Each row is followed by its class.
[  1  22  18  11  19 -22  33  25  20  -9  -3 -29 -15 -16 -36   5 -24  -5
  12 -16 -16 -18  17   1  48  15 -39  -8  32   3  -1 -11  44  22  16 -12
 -25  17  29] => kap
[ 11  35 -12   4  10  -5  52  84  58 -49 -11 -30  30 -53   4 -28 -20  -2
 -51  13 -44   9 -13 -34  65 -27 -39   9  54 -20  20   1  34 -19  41 -17
 -18  13  27] => ladu
[-12  24 -29   7  17  -9 -49  77 -48 -45 -51  -2  19 -47  26  -7 -72  64
  64  58 -29  -7 -33 -15  -2  -5 -57 -15  26 -16   0  44 -11 -13 -38  20
 -64   7 -38] => ladu
[  67  -16  -54    3    3   22   22   12  -37  -10  -13   16  -47  -48
   -6   37   23  -23  -46  -23  -34  -37   -4   13   10  -45  -23   63
   58   15   26   49    5  -19  -48 -105   26  -11    7] => dudag
[ 12  33  -6  16  44   2  44  43  14 -19 -11  -8   2 -28 -14   9  -2  -1
  -5  -8   7 -34  -9  30  19   6 -46   1  37 -12   0 -12  47  15  23  21
 -35  12  29] => tuv
[-34 -22 -19 -26   9  15  46  47  34 -25   1 -31  23 -10  -8  29 -37  11
  28   1 -13  44 -14 -17 -23 -26 -25  24  -5 -30 -17 -16 -36  22  18 -28
 -18 -21  -9] => Sir
[-20  10  21  29  35  13  47  26  17  -7  11 -29 -16 -21 -43  36 -19 -26
   8  10 -15 -16  14  23  52   1 -20 -23  18  10 -22 -29  59  -5  18  -6
 -22  -4  28] => dudag
[-39 -20   5 -19  31  37  57   6   8 -13   2 -53  35 -13  12  41 -46  46
  43   2  -3  15 -22 -33 -29  -5 -13  14  -7 -15 -40 -20  -9  28  15 -29
 -24   1  -2] => sof
[  0  15  -3  13  13  -3  10  19  13  -5  14   7 -21  17  -5  12  -2 -14
  17 -24  -2 -30  12  52  32  12  -9 -24  33  -8  -5  -2  32   8  21  36
 -36   2  31] => kes
[-29  -7  11   6  44  42  72  22  24 -17 -10 -10  30 -40   3  56 -20  22
  18  -3   3  26 -20 -24 -14 -39  -6  16  24  -6 -43 -11 -23  14  22 -23
 -24 -23   8] => Visab
[-30   8   2 -13  17  23  52  10  42 -19  -5 -56  24 -24 -12  18 -44  28
  33 -22 -14  20 -15 -41 -14 -13 -24   9  18 -25   0  -7 -14  19  19 -29
 -33   3   7] => kap
[-35 -15  -2 -10  35  33  34  55  33 -25   0 -25  24 -32 -17  46 -52  33
  33   4 -20  22 -16 -19 -21 -17 -32  27   9 -37 -32 -27 -27  13  20 -26
 -31 -12 -11] => Sir
[-35 -27  -1  -1  28  30  39  45  27 -29   1 -36  15   5  -7  22 -33  20
  32   2  -4  30 -13   4 -18 -23 -28  30  26 -33 -35   7   0  27  18 -26
 -33   1  19] => kes
[  4  37   3   2  32 -14  24   8 -14 -12   2 -27 -23 -14 -23   8 -33  -6
  29 -18 -13 -13   5  17  27  20 -41 -25  21 -16   3  -7  45  30  14  12
 -29  10  25] => kap
[ -5  31  -7  12  26 -20  43  36  32 -11  11 -28 -19 -17 -32  -5 -24 -19
  17  16 -15 -16  20  12  40  -2 -35   2  19   9  -1 -17  55  38  39  -5
 -27  -1   8] => Sir
[ 32  65 -11  51  -3 -10  29  36  72   6 -23 -33 -30 -16 -32 -32 -12  -9
 -24  55 -50 -59  25 -27  63 -28 -31   2  35  18  -1  15  59 -13   4 -13
  17  27 -14] => biv
[-22 -13   6   6  35  11  34  70  35 -32   6 -40   3 -19   0  24 -36  25
  36  -3 -14  28 -12  -6 -11 -16 -29  19  27  -5 -25 -12 -21  13  25 -30
 -46  -6  20] => ladu
[ -7  26  11  22  33  10  57   8  10   3  30 -14   4  28 -18  25 -24 -23
  -3   1   9 -35  10  61  14  27 -32   8  31 -14 -15 -22  42  19  38  35
 -41  19  30] => biv
[ -8  36 -14 -53 -20  -7  25  40   1  -8 -15  -7  24  12  15 -55  24  19
   5  28 -23  16 -27   6 -70  21 -43  10 -41 -51  16   9   0  42 -40  -9
  27 -13 -29] => sof
[ 10  29   9   6  40  11  40   8  16  -3   5 -11 -15 -25 -27  20 -32  -8
  -6   4 -24 -41  13  13  34  17 -22   3  11  -4 -13 -23  72  17  48  21
 -21   7  29] => sof
[-33   0   3  -7  38  34  64  36  15 -25  -9 -18  35 -33   4  39 -22  22
  41   6  -7  39 -20 -24 -20 -37 -22  25  18 -22 -29   7 -16  32  12 -30
 -26 -17  11] => Visab
[ -8  26   2  -1  28 -19  47  40  24 -12   2  -6 -11 -21   1  30 -26   1
  -4 -10 -20 -14   4  36  48  -2 -13   2  31  13 -12 -14  42   6  20  -4
 -36   9  26] => zukaz
[-49 -15  15 -14  24   6  56  56  33 -26   5 -40  27 -10   1  27 -35  11
  27   6 -20  43  -1  -2   7 -27 -25  26   5 -10 -37 -14 -11  26  21 -29
 -24   0  19] => zukaz
[ -8  22  -8  16  38   0  34  33  11  -9  18   5 -19   2 -17  36 -14 -14
  14  -8  -7 -38   3  32  33  18 -36 -12  32  -3  11 -27  35  17  36  25
 -45  -1  18] => Sir
[-34 -26   4   3  48   2  28  90  32 -35  -7 -52   4 -18  21  33 -25  44
  31   1  -3  32 -26 -16 -19 -27 -17  35  35  -1 -32 -12 -26  28  12 -57
 -34   7   0] => ladu
[  4   6  -4  24  15  -3   3  23  13 -13  14   1 -31   7 -20   8 -13 -22
  29 -13   8 -23  17  29  38  -4  -6 -22  22  -1   9   6  50   7  31   3
 -26   2  40] => kes
[ 18  18  -1   7  32   7  52  19   8  -5 -15  -8   6 -43 -19   0 -35  -5
   8 -21   7 -32   9  30  25  18 -38   7  30  -3 -12 -19  46  -6  28   9
 -34  13  24] => tuv
[  3  22   5  -4  47   3  24   0  -2 -10  11   1  -3 -18  -2  25 -38 -11
   3  -7 -11 -21   0  46  42  17 -23 -10   4  -3 -10 -19  39   5  28  26
 -39  22  32] => zukaz
[-16   8  -5 -31  14 -12 -51  34 -44 -10 -30   3   0 -31   5 -24 -78 -82
  52 -57 -18   0  60 -20  24   0  27 -39  -5 -36  -8   0 -29  21  14  53
  52   8 -30] => Visab
[ -8 -13 -37  57  -3  18  -8  27  43  11 -38 -63 -36  42  10 -40 -26 -49
  34  20  42 -16  47 -13   0 -68  68 -32  -1 -26  -8   1   9   6  -6  31
  11  20 -31] => dudag
[ 45  39 -21  -1 -11 -15 -48  20  13 -19 -73  -1  -7 -42 -27  -6  -9 -22
 -54  50 -66  10   4 -23  38   5 -26  11  24  -1  16  25  16 -49  40 -18
  49 -25 -36] => biv
[-22 -21   3   1  26  28  28  26   0 -22 -13 -24  29 -30  -8  22 -31  26
  35 -27   4  21 -16 -24 -33 -14 -32  19  17  -8 -24  -6 -29   0 -19 -40
 -13   0   9] => tuv
[-42   2 -15  -4  20  -8 -52  45 -85 -74  24  13 -13  -3  33 -12 -32  43
  56 -25 -18  49 -26 -55 -82   4 -16  -3  19 -48 -13  51  -1   1 -49 -11
 -32  17   7] => kap
[-13  28  10  11  49  -6  27  31   9 -23  24  -4 -10  -6   5  20 -16   2
  -2   1  -7 -14  -5  41  39   8 -21   1  20  -7 -12 -17  41  12  18   9
 -38  24  33] => zukaz
[  7  26  12  13  60  21  48  -7  15   4  -1   1  -9 -18 -23  22 -53 -38
  20  -9   2 -26  23  36  70   8 -19  -3  17 -12  -8 -25  48   9  45  24
 -24  18  40] => Visab
[  39   42  -39   -1   -1   17  -53    3 -114  -24  -20    7   34  -23
   18   -4   -5    0    8   30   12  -43    9   -6   -2  -42   -6   -9
   -7  -89   14   26   -2   29   11   67  -14   11  -14] => sof
[-33  -8 -37 -11 -15  -3 -59  26  -6 -33  -8  15  22  19  32 -27  17 -36
  25 -29 -24  -3   2  37  36  20  10 -28   5 -69  18  27  10 -21 -54  49
 -11  32  17] => kes
[ -5   6   3   6  32 -17  35  26   9 -15   3 -37 -17   0 -20  19 -14 -12
  11 -24   8 -15   8  18  33  13 -27  -5  24 -10  -8 -17  24  39  17  -1
 -29  19  22] => kap
[ -9  -6 -13  15  -5  38 -22  64   8  13 -21  12 -15  -3 -18 -15   0 -68
  19  -1 -26 -51  40   1  13 -14 -21  -3 -20 -66  29 -10  21   8 -17  24
  60  -4   4] => sof
[ 23 -13 -51  60   6  13  -3  -7 -43 -56 -25 -50   4 -18 -38 -43 -32 -55
   3  75   2  16   4 -27  44 -50 -34 -40   0  -8 -23  51  23   0 -32  15
 -11   2  -2] => dudag
[-29 -20  -6 -15  14  26  31  27  26 -19  -3 -32  21   7   7  20 -46  29
  32 -16  -9  13 -16  -1 -18  -9 -16  16  28 -27 -31  10 -21  16   2  -7
 -37  11   1] => kes
[ -9 -30 -15  60 -19 -31   9  56  16 -34  15 -71 -15 -15  -9 -74  28 -25
  25  62  26  -6  46 -38   7 -33  -8  58  23  13 -12  58  48  26  -6 -48
  -5  16 -20] => nal
[  0  20  13  32  39 -19  28  74  12 -15   8 -24 -21 -13   1  -5 -19  -2
  22   3 -13 -19  15  24  50  -2 -41  -9  50  12  -5 -19  40  16  27 -10
 -33  12  33] => ladu
[  2  26   1  -3  29   3  61  16  22  -5   5 -35 -21 -13 -22  17 -34 -15
   3  -3 -23 -22  12   0  25  20 -17  -3  12  -2 -14 -19  66  26  53  16
 -18  -1  23] => sof
[-38 -28   4  -4  33  58  54  37  20 -24   5 -47  20 -15  -7  57 -33  27
  12  15 -15  28 -25 -22 -33 -22 -17  41  18 -35 -37  -3 -15  -2  18 -29
 -30  -3   0] => dudag
[  2  14   3  22  37 -21  27  53  -2  -4   8 -14 -22   9  20  21 -21  17
  23 -16  11 -33   0  40  24   5 -16  -3  52  15  -2 -13  25  19  12   4
 -61  24  26] => ladu
[  1  21   4   9  31  -9  41  29   1 -13  17 -13  16  14  -4  44 -17   3
  -6  -5  13 -36  -8  53  21  24 -21  -4  34 -15 -23 -20  15  20  16  18
 -41  27  14] => biv
[  0  44   4  14  33  -2  26  32   3 -18   1  -1 -14 -30 -29  27   2  -6
  -9 -15  -1 -28  -9  14  20  -3 -27   1  25  -6   7 -13  48   3  18  19
 -30   4  31] => tuv
[ -8  22   7  15  16 -17  37  41 -17 -14  21 -14   3  -2 -22  32 -22 -19
   8  -2   3 -29  10  42  26  25 -29  -1  29  -4 -16 -12  32  14  16  -2
 -28  13  14] => biv
[ 86  -5 -49  10  10   9 -31 -29 -32  -1 -47 -20  -4  17   0  -1 -20  15
  24  20  26 -22  -9  -6 -49 -25 -11   1   8 -37  38  59  13  12  -6   1
 -39  16   8] => nal
[  5  20   7  23  28 -16  30  48   5  -7  -2 -26 -14  -4  -1 -16 -34  -8
  28  -6 -13 -25  25  24  50   2 -31 -10  43  12  -2 -17  33   6  25   3
 -44  22  30] => ladu
[-18 -17   5 -12  17  27  54  12  28 -12  -2 -43  40 -24  -2  25 -30  32
  16  -5 -20  19 -11  -6 -43 -13 -30  31  23 -28 -36   1 -10   4 -13 -19
 -32  -7   5] => nal
[ 17   6   7  11  46  -9   8  50   7 -11   6  -7 -35 -31   3  37 -24   8
  15 -21 -12 -30  -3  23  42  16 -22 -15  26  20  -8 -24  16  -6  27 -13
 -27  10  22] => ladu
[-29  -5 -13  -7  23  13  52  58  70 -17 -10 -38  18 -22 -15  41 -27  31
   8  17  -4   6 -20 -15 -16 -32 -13  30   6 -17 -26 -22 -19  30  25 -13
 -38 -10 -22] => Sir
[-17 -41 -15  39  -1  15 -89  56   7  -2 -28   2 -27  13   4 -58 -68 -52
  79  16 -47  -8  72 -33   2 -58   3 -15 -35 -44 -50  35 -14   4 -60  58
  45  41  -2] => zukaz
[ 66   7 -55  42  -7  30   7  10   8 -14 -29 -59 -31 -47 -40  31 -31 -52
 -24  21 -21 -36   1 -23  60   9 -13  -3  26 -32 -22  30   1 -35   8   4
   9   2 -32] => biv
[-13  24   2  10  26 -15  42  64  24  -5  28  27 -20 -14  -8  21  -1   6
  10  -6 -15 -41  14  31  22  -3 -39  17  36   9  12 -22  48  18  24 -17
 -28  -2  21] => Sir
[  -8   -5  -54  -33   18    4    8    7  -16  -61    5  -58   52  -10
   19  -66 -103  -27   48   16    8  -17   18  -11   24   32  -19    3
  -27  -55  -23   22  -27   -3   20   30  -29   81  -41] => biv
[ -4  43  12  25  25   1  27  16  28   9  -2 -22 -36 -17 -28  19 -16 -13
  -6 -15  -4 -26   9  14  24   1 -12 -13  26 -18  10 -23  59  15  27  23
 -19  -2  19] => kap
[ 11  28   7  12  45   3  38  33   5 -12   2  -2 -10 -32 -16  27 -17  12
  12 -24   5 -37 -10  27  21  19 -41   1  33   0  -1 -19  39   1  18  -1
 -34  13  30] => tuv
[-20   4   7   5  36   0  44  26   2 -17  17 -28 -14   4  -9  26  -5 -13
   5  -3   4 -12   1  21  14  14  -3  -1  24   7  -5 -12  48  10  27  -9
 -36  15  19] => dudag
[ 51  31 -28  -6  40  37 -84  39 -11 -16 -36  23 -10 -36 -11   8   8 -29
  31  49 -18 -15 -20 -27 -26 -11 -28   0 -43 -94  39  60  15  48  30  69
  26   0  -2] => Visab
[-26 -22  -2 -17  10  27  51   9  13 -18 -11 -55  38 -29  -7  25 -44  19
  19   1 -13  19 -11 -37 -17  -8  -7   9  -8 -16 -47 -13 -16  23   7 -16
 -12  -8 -11] => sof
[-38  -4 -19 -13  28  22  49  17  31 -22  10 -29  10   9   8  39 -22  37
  22  -4  -7  36 -29 -22 -48 -23  -7  26  14 -16 -18 -14 -21  19  22 -18
 -48 -10  -4] => Sir
[-32 -17  -1  -5  17  24  73  32  16 -12  15 -48  29   8   5  37 -42  16
  26  -6   6  20 -14   0 -35   0 -19  21  18 -19 -44 -14 -20  15  12 -34
 -20   6  -5] => biv
[ 11   6   0  13  28  -2   0  23  -9  -7   2  -1 -25   7 -13  17 -24  -7
  26 -12  -6 -29  14  29  42   4 -19 -18  23 -13 -13   3  53  11  23  11
 -27  21  34] => kes
[ 15  13  -7  12  38  -1   5  37  18 -19   0   3 -37  -8 -18  30 -18   2
  30 -13  -7 -29   2  36  38  10 -15 -25  27  -7  -5   0  51   3  38   0
 -38   6  35] => kes
[-46 -38   6  -7   9  15  31  59  30 -23  -7 -27  25   1 -17  33 -32  24
  29   6   6  22 -13   8 -14 -34 -20  21   4 -19 -48   1 -26  31 -10 -23
 -25  -5   0] => kes
[-49 -15   2   0  18   6  55  49  32 -35 -20 -54  39 -28  -8   0 -34  29
  28 -13  12  25 -15 -39 -27 -24 -17  28  26  10 -30  -5 -21  12 -10 -42
 -30   7 -11] => tuv
[-21 -28 -14 -10  28  23  48  30  43 -22  -8 -27  16 -31 -22  38 -44  11
  26  -6 -14  26  -5   2  -4  -4 -23  22  11 -12 -33 -30 -25   1  26 -35
 -33 -23  -5] => Sir
[-10  29  -3  12  34 -11  20  39  -6  -3  20   3 -18  10 -10  17 -26  -2
  26  -6  -6 -41  18  16  13  -7 -29  -3  25  -8   4 -20  36  36  25  22
 -37  18  13] => Sir
[ 41  14 -78  24  35 -20  24  37  15 -63 -38 -13 -35 -62  17  10  28  52
   0  -6  40  16 -40  -9 -66 -68  47  22  30  10 -28  41  33   1 -25 -54
 -67  -3   4] => tuv
[-23  -8  -7 -11  21  32  58  23  38 -21   5 -48  18 -16  -2  37 -30  29
  18  -2  -6   6 -15 -32 -31 -16   1  19   1 -18 -32 -12 -12  27  32 -10
 -30 -11   0] => sof
[  9  35  -6  13  37   6  62   9 -10  -1   7   5 -16 -21   3  27  -5 -19
  22  -7  20 -31  15  34  36   2   0   1  30  -3  -3  -3  45  17  48  25
 -50   0  23] => Visab
[ -3   9 -23   2  11 -69 -15 106  23 -44 -80 -62  23 -10  -5 -54 -38  19
  29  59 -29  21  43 -58  44 -45  -9   1  31 -15 -42   6  15  43  31 -14
 -14  38 -46] => Sir
[-26 -12   4   0  27   3  47  57  34 -24 -18 -60  10 -25   3  23 -48  30
  18 -11 -22  30 -11 -28   2 -22  -8  22  39   9 -38 -15 -13   3  12 -40
 -48   9   5] => ladu
[ 14  28   2  21  48   9  24   8 -12   1  -3  18 -26 -25  -1  56 -13 -11
  15 -18  14 -32   0  25  34   2   6 -12  32   0  -5  -5  31  10  26  19
 -31  -3  18] => Visab
[ 32  32 -14  52 -15  31 -83  26 -67  -8  -7  27 -29  19  20 -64 -17 -10
  26  32 -24  10  24 -41  -7 -61 -23  -5  11 -66  44  35  14 -53 -21   6
  21  12  27] => ladu
[  3  30   5  11  50   0  17   5   2 -19  13  -8  -5  -9  -5   8 -30 -13
  12   4 -21 -11   4  31  53   8 -33 -12  16  -9   4 -10  53   6  36  14
 -36  24  47] => zukaz
